Below are the code and all the weights of a small trained network. Each question names an input and a class and asks about switching units off, where a switched-off unit gives its printed mean instead of its output.

import numpy as np


def w(rows, s, z=0):
    codes = np.array(rows[::2]) - 128.0
    scale = np.full(codes.shape[1], s)
    scale[-1] = z or s
    return codes * scale


def f(y):
    return np.maximum(y, 0)


def log_softmax(a):
    a = a - a.max(-1, keepdims=True)
    return a - np.log(np.exp(a).sum(-1, keepdims=True))


def net(x, mask):
    res = np.array(x, float).reshape(1, 3) / 4 @ E
    y = f(res @ A[0][:, :-1].T + A[0][:, -1])
    res = res + np.where(mask, y, B[0][:, -1]) @ B[0][:, :-1]
    return log_softmax(res[-1] @ U[:, :-1].T + U[:, -1])


A, B = {}, {}
E = w([
[66,133,157,197,67,147,67,57],'x0',
[70,164,185,228,63,158,254,200],'x1',
[51,204,84,200,222,203,139,111],'x2',
],0.0082)
A[0] = w([
[133,95,144,132,202,91,86,71,2],'neuron 0',
[73,178,73,169,227,226,122,85,71],'neuron 1',
[119,219,76,186,208,160,119,99,80],'neuron 2',
[68,130,178,168,89,156,61,47,118],'neuron 3',
[184,92,131,96,28,79,128,125,159],'neuron 4',
[182,132,92,82,215,111,159,199,132],'neuron 5',
[77,187,135,203,59,72,228,138,107],'neuron 6',
[147,121,103,144,188,72,93,14,56],'neuron 7',
[114,149,165,198,114,188,84,22,79],'neuron 8',
[91,87,155,226,61,55,62,88,49],'neuron 9',
[96,71,168,148,28,126,62,109,80],'neuron 10',
[170,70,63,65,191,182,107,2,74],'neuron 11',
[106,155,169,210,87,161,177,149,54],'neuron 12',
[117,110,166,150,75,93,166,146,91],'neuron 13',
],0.0078,0.003)
B[0] = w([
[139,188,60,213,48,46,73,102,170],'neuron 0',
[244,32,207,119,139,193,102,42,234],'neuron 1',
[177,71,184,79,198,172,99,61,211],'neuron 2',
[66,136,204,165,163,65,192,226,213],'neuron 3',
[161,75,179,102,177,190,55,39,223],'neuron 4',
[146,126,129,188,209,78,228,145,211],'neuron 5',
[149,169,71,220,103,148,33,115,255],'neuron 6',
[91,157,24,173,52,64,107,88,194],'neuron 7',
[154,59,143,166,201,66,178,245,203],'neuron 8',
[220,108,209,187,149,114,181,216,201],'neuron 9',
[136,47,208,160,161,106,168,190,200],'neuron 10',
[205,255,98,235,84,56,120,180,235],'neuron 11',
[113,231,65,156,99,116,90,51,225],'neuron 12',
[152,123,113,213,64,169,59,51,189],'neuron 13',
],0.0067,0.0083)
U = w([
[189,74,157,96,125,168,114,77,199],'0',
[133,214,88,144,75,115,106,122,5],'1',
[157,128,150,129,162,101,245,182,99],'2',
[116,154,147,91,148,141,103,151,196],'3',
],0.011,0.0021)

Each question gives the input, the list of numbers given to net, and the class t.
The units are the neurons (one row each of A and B). Each row of codes is followed by its name. A weight is (code - 128) times the scale printed after its matrix; where a second scale follows, it is the last column's (A, B and U).
mask holds one flag per neuron, in row order. A switched-off neuron (its flag False) gives its mean, the last column of its row in B, instead of its output. The means were averaged over made-up inputs and are rounded, as every weight is.
A unit's drop is (log p(t) with every unit on - log p(t) with that unit switched off) / (log p(t) with every unit on - log p(t) with every unit switched off).
The circuit of an input: a set's keep is (log p(t) with only the set's units on - log p(t) with every unit switched off) / (log p(t) with every unit on - log p(t) with every unit switched off). Starting from the 12 units with the biggest drops (on a tie, the unit counted first), units are removed one at a time, each time the one whose removal leaves the highest keep (on an exact tie, the one counted first), for as long as the keep stays at least 0.8.
units of the circuit, in order: the units of the circuit, biggest drop first
top k neurons: the k neurons with the biggest drops, biggest first
drop when u is switched off: that unit's drop, to one decimal
input [4,7,-8], class 0: units of the circuit, in order	neuron 4
input [7,-1,8], class 0: top 2 neurons	neuron 1; neuron 2
input [4,3,5], class 0: top 2 neurons	neuron 1; neuron 2
input [-6,-5,1], class 2: top 2 neurons	neuron 5; neuron 6
input [4,-6,2], class 1: top 3 neurons	neuron 11; neuron 7; neuron 0
input [7,4,8], class 0: top 2 neurons	neuron 1; neuron 2
input [0,-7,5], class 1: top 4 neurons	neuron 11; neuron 7; neuron 0; neuron 4
input [7,1,-5], class 2: units of the circuit, in order	neuron 3; neuron 9
input [7,4,-4], class 2: top 3 neurons	neuron 9; neuron 10; neuron 3
input [8,2,7], class 2: top 4 neurons	neuron 3; neuron 8; neuron 4; neuron 9
input [-4,6,6], class 0: top 3 neurons	neuron 1; neuron 2; neuron 11
input [-5,-4,0], class 2: top 2 neurons	neuron 5; neuron 6
input [-4,7,-8], class 0: top 2 neurons	neuron 4; neuron 11
input [8,-2,6], class 2: units of the circuit, in order	neuron 8
input [3,8,-7], class 1: drop when neuron 1 is switched off	0.7
input [6,5,2], class 2: drop when neuron 9 is switched off	0.9
input [-2,6,8], class 0: drop when neuron 11 is switched off	0.0
